Read these off the row that follows.
1) The entry just left of 11.09?
2) The entry just left of -12.45?
3) The entry just left of 15.04?
  8.02    0.09  -12.45    1.02    6.07    0.89   15.04   11.09    8.50   14.98   -3.58   10.90    3.81   13.97   -1.62   -4.00
1) 15.04
2) 0.09
3) 0.89

-0.57  -1.49  -2.43  -2.06  -1.40  -0.54  -1.34
-1.48   1.33  -1.22  -1.14  -1.09  -0.95  -1.87
-0.90  -0.31  -1.04  -0.54  -1.10   0.00  -0.82
Counting starts at 0.
Read off the entry directly below -1.14.
Answer: -0.54
The entry just left of the smallest entry -> -1.49
The top-left entry is -0.57
Read off the entry in the bottom-left corner.
Answer: -0.90
The entry directly above -0.82 is -1.87
Read off the entry at row 1, column 0.
Answer: -1.48
The entry at row 1, column 1: 1.33
Read off the entry just left of -1.09.
Answer: -1.14
Read off the entry just left of -0.95.
Answer: -1.09
Read off the entry in row 0 and column 2.
Answer: -2.43
Read off the entry just left of the centre entry.
Answer: -1.22
Read off the entry in the bottom-right corner.
Answer: -0.82
Read off the entry just left of 0.00.
Answer: -1.10
Read off the entry at row 2, column 2.
Answer: -1.04

421,330,788,406,379,570,431,492,508,265,682
565,521,824,239,176,654,609,496,536,343,827
325,517,705,597,384,422,553,601,618,241,536
488,331,850,267,327,606,408,480,516,301,900
550,336,853,235,171,627,418,459,502,328,909
338,490,711,550,478,482,541,608,614,277,473
347,518,734,575,492,532,512,603,640,224,504
Counting starts at 0.
The entry just right of the centre entry -> 408
Read off the entry at row 0, column 1.
Answer: 330
Read off the entry just left of 418.
Answer: 627
Read off the entry directly below the smallest entry.
Answer: 478
Read off the top-right entry.
Answer: 682
Read off the top-left entry.
Answer: 421
Read off the entry at row 2, column 0.
Answer: 325
The entry directly below 235 -> 550
Read off the entry directly above 343.
Answer: 265
Read off the entry at row 1, column 0.
Answer: 565
The entry just right of 640: 224
The entry just left of 384: 597
The entry at row 0, column 2: 788
Read off the entry directly above the centre entry.
Answer: 422
The entry directly above the largest entry -> 900
The entry at row 1, column 1: 521
Read off the top entry of the column that holds the smallest entry.
Answer: 379
The entry just right of 502 is 328
Read off the entry directly above 512.
Answer: 541
Read off the entry directly below 406.
Answer: 239
The bottom entry of the column that holds the smallest entry is 492
Read off the entry in the bottom-left corner.
Answer: 347
Read off the entry just right of 553.
Answer: 601

a =
[[ 14  -1  -4   1   3   1   6   2   2   6  -4  -4  -4   2]
 [ 13   9   6  -7  -8  -1  12  -7  -8  -7  10   7   7  -1]
 [-25  -2   4  13  10   7 -14  10  10   9   7   7   4   8]
 [ -2  -8  -6   7  -7   4  -6 -17 -17  14 -11  -8  -7   5]
 [ -6  -2  -1  -5 -17  -1  -5 -24 -24   0  -1  -1  -1  -1]
 [  6   0  -1  -4 -11   2   2 -15 -16   5  -1  -1  -1   3]
 [-12   0   1   2  -8  10  -5 -11 -12  14   7   6   2  13]
 [-26  -3   0  11  29   0 -14  39  39  -3   2   1   0  -1]
 [ 25  -1  -8  -4   5  -5  13   8   8  -4  -9  -9  -8  -6]
 [  4  -1  -4  -2  -5   1   2  -8  -8   4  -4  -4  -4   1]
 [  2   6   6 -16 -30  -3   3 -35 -35  -9   6   6   7  -4]]
Report the first entry on the main diagonal.
Answer: 14
Report the entry in the top-right corner.
Answer: 2
Report the entry in the bottom-left corner.
Answer: 2
The third entry on the main diagonal: 4
The last entry, reading row by row -> -4
Report the smallest entry in the last column.
Answer: -6
Report the fifth entry, reading row by row.
Answer: 3
The 2nd entry on the main diagonal is 9
The largest entry in the first column: 25
Report the second entry, reading row by row.
Answer: -1
The entry directly above 12: 6
Report the 2nd entry on the diagonal from the top-right corner.
Answer: 7
Report the largest entry in the last row.
Answer: 7
The third entry from the end, reading row by row: 6
Report the 3rd entry on the diagonal from the top-right corner.
Answer: 7

[[  4  -3  -1  -4   3  -3   1  -1  -1   3   0   9]
 [ 14  -8   4  -8  23 -29  -1  -8  -5  18   7   8]]
Which number is the entry in the bottom-right corner?
A: 8
The largest entry in the first row: 9
Which number is the entry just left of the largest entry?
A: -8
Which number is the entry in the top-left corner?
A: 4
Which number is the entry directly below 0?
A: 7
Which number is the entry just right of -4?
A: 3
Which number is the entry just right of the smallest entry?
A: -1
The entry directly above the smallest entry: -3

array([[255, 635, 580, 559, 704, 575, 580, 442, 509, 555],
       [740, 512, 618, 631, 495, 621, 579, 926, 831, 569],
       [653, 552, 496, 481, 501, 487, 518, 318, 325, 527],
       [518, 563, 634, 638, 599, 637, 597, 856, 813, 575],
       [481, 594, 499, 475, 580, 489, 527, 223, 277, 528],
       [543, 557, 634, 639, 588, 637, 596, 872, 822, 575]])
Counting starts at 0.
The entry directly below 653 is 518
Report the entry at row 0, column 0.
Answer: 255
Report the entry at row 2, column 0.
Answer: 653
Report the entry just right of the smallest entry.
Answer: 277
Report the entry directly above 223.
Answer: 856
The bottom-left entry is 543
The bottom-right entry is 575
The bottom entry of the column that holds the largest entry is 872
The entry directly below the largest entry: 318
The top-right entry: 555
Report the entry directly below 597.
Answer: 527
Report the entry in row 1 and column 2.
Answer: 618
The entry just left of 475 -> 499
The entry directly below 552: 563
The entry at row 0, column 1 is 635
Report the entry directly above the largest entry.
Answer: 442
Report the entry directly above 277.
Answer: 813
Report the entry just right of 277.
Answer: 528
Report the entry at row 1, column 0.
Answer: 740
The entry in row 0 and column 2 -> 580
The entry directly above 831 is 509
The entry just right of 579: 926

Questions about the grid below.
1) Find the entry just right of -209.
2) Find the maximum.
array([[-977, -309, -631,   92, -213, -157, -199, -112, -618,  -61,  832,
        -186,  294, -118,  384],
       [-735, -419,  330, -342,  181,  -15,  286,   63, -282,  540, -212,
        -695,  459,  226,  487],
       [   4, -171, -470, -199,   47,   74, -384, -418, -146,   21,   65,
          58,  349, -557,   46],
       [ 384,  422, -109,  -50, -399,  -12,   87, -361,  244,  338,  181,
         209, -973, -287, -440],
       [-163,  457, -267,  238,  159,  140, -429, -209,  140, -593, -246,
        -370, -270,  439, -598],
       [ -98,  178, -100, -313, -191,  100, -373,   44, -684, -585, -446,
         226,  -39,   43,   36],
       [-281,   35,  -39, -344,  377,    6,  -47, -187, -103,  419,  -34,
           8,  186, -148, -807],
       [-131,  631, -637,   55,  287, -227,  207, -375, -419,  443,   12,
        -291, -473,  244, -327],
       [-575, -169,   17, -433, -236,  167, -265, -436,  -52,  -57, -366,
         506,    1, -568, -444],
       [ 620, -251, -638,  223,   76, -647,  140,  225, -205,   12,  230,
         555, -637, -181, -548],
       [-113, -414, -292, -223,  187,  278, -188,  138,  480,  -32,  -60,
        -196, -231,  -54,  303],
       [-729, -323,  -96,  151, -366,  330,   78,  -32,  242,  119,  221,
         -88, -370, -110, -205]])
1) 140
2) 832

B =
[[ 28  33   1  23   4 -18 -16]
 [  4 -20 -23  -6  -2  37   2]
 [  4 -17 -22  -5  -1  34   2]
 [  3  -6 -16   6   3   6 -15]
 [ 11   2  -7   5   2  10  -5]
 [  2  -6 -15   7   2   5 -14]
 [ 26  28   0  22   3 -16 -15]
 [ 26  28   0  22   3 -16 -15]
 [  4 -13 -18  -4   0  29   2]
 [ 25  27   0  20   1 -16 -14]
 [-12   0 -13   7  -8 -16  13]
 [ 27  30   1  22   4 -17 -16]
 [-13  -2 -14   6  -8 -15  14]]
Which number is the entry just left of the largest entry? -2
The minimum: -23
Which number is the last entry, reading row by row? 14
The 2nd entry on the main diagonal -> -20
Which number is the entry in the top-right corner? -16
The 2nd entry in reading order -> 33
Which number is the fifth entry, reading row by row? 4
Which number is the entry directly above the centre entry? 7
Which number is the smallest entry in the first column? -13
The entry directly below the smallest entry: -22
Which number is the second-last entry, reading row by row? -15
Which number is the entry just right of the smallest entry? -6
The first entry in reading order is 28
Which number is the entry directly above the smallest entry? 1
The first entry in the row that holds the smallest entry -> 4
The entry just right of the centre entry: 3
The smallest entry in the first row -> -18
Which number is the third entry from the end, reading row by row? -8
Which number is the second entry on the diagonal from the top-right corner? 37
Which number is the entry just left of the centre entry? 0
Which number is the last entry in the row that holds the smallest entry? 2

W = [-11   2   5 -29   6 -27 -23]
What is the entry just left of -29?
A: 5
The entry just left of 5: 2
What is the entry just left of 6?
A: -29

m =
307,618,346,798,376,735,879,737,576,601,675,325
482,327,882,322,804,332,361,278,514,558,296,700
466,672,840,324,692,699,428,522,637,423,372,659
679,852,278,743,549,346,276,623,470,444,854,474
744,644,778,359,435,230,875,289,773,568,451,611
Read off the bottom entry of the column that holds the largest entry.
Answer: 778
Read off the first entry on the diagonal from the top-right corner.
Answer: 325
Read off the first entry, reading row by row.
Answer: 307
The last entry, reading row by row is 611
Read off the entry just left of the smallest entry.
Answer: 435
Read off the fourth entry, reading row by row.
Answer: 798
The largest entry in the first column is 744
The third-last entry, reading row by row -> 568
Read off the entry just right of 307.
Answer: 618
Read off the entry directly above 276.
Answer: 428
The entry just right of 744: 644
The third largest entry -> 875
The second entry on the main diagonal -> 327
The largest entry in the first row: 879
The entry just right of 778 -> 359
Read off the second smallest entry.
Answer: 276
Read off the largest entry.
Answer: 882
The last entry in the row that holds the largest entry is 700
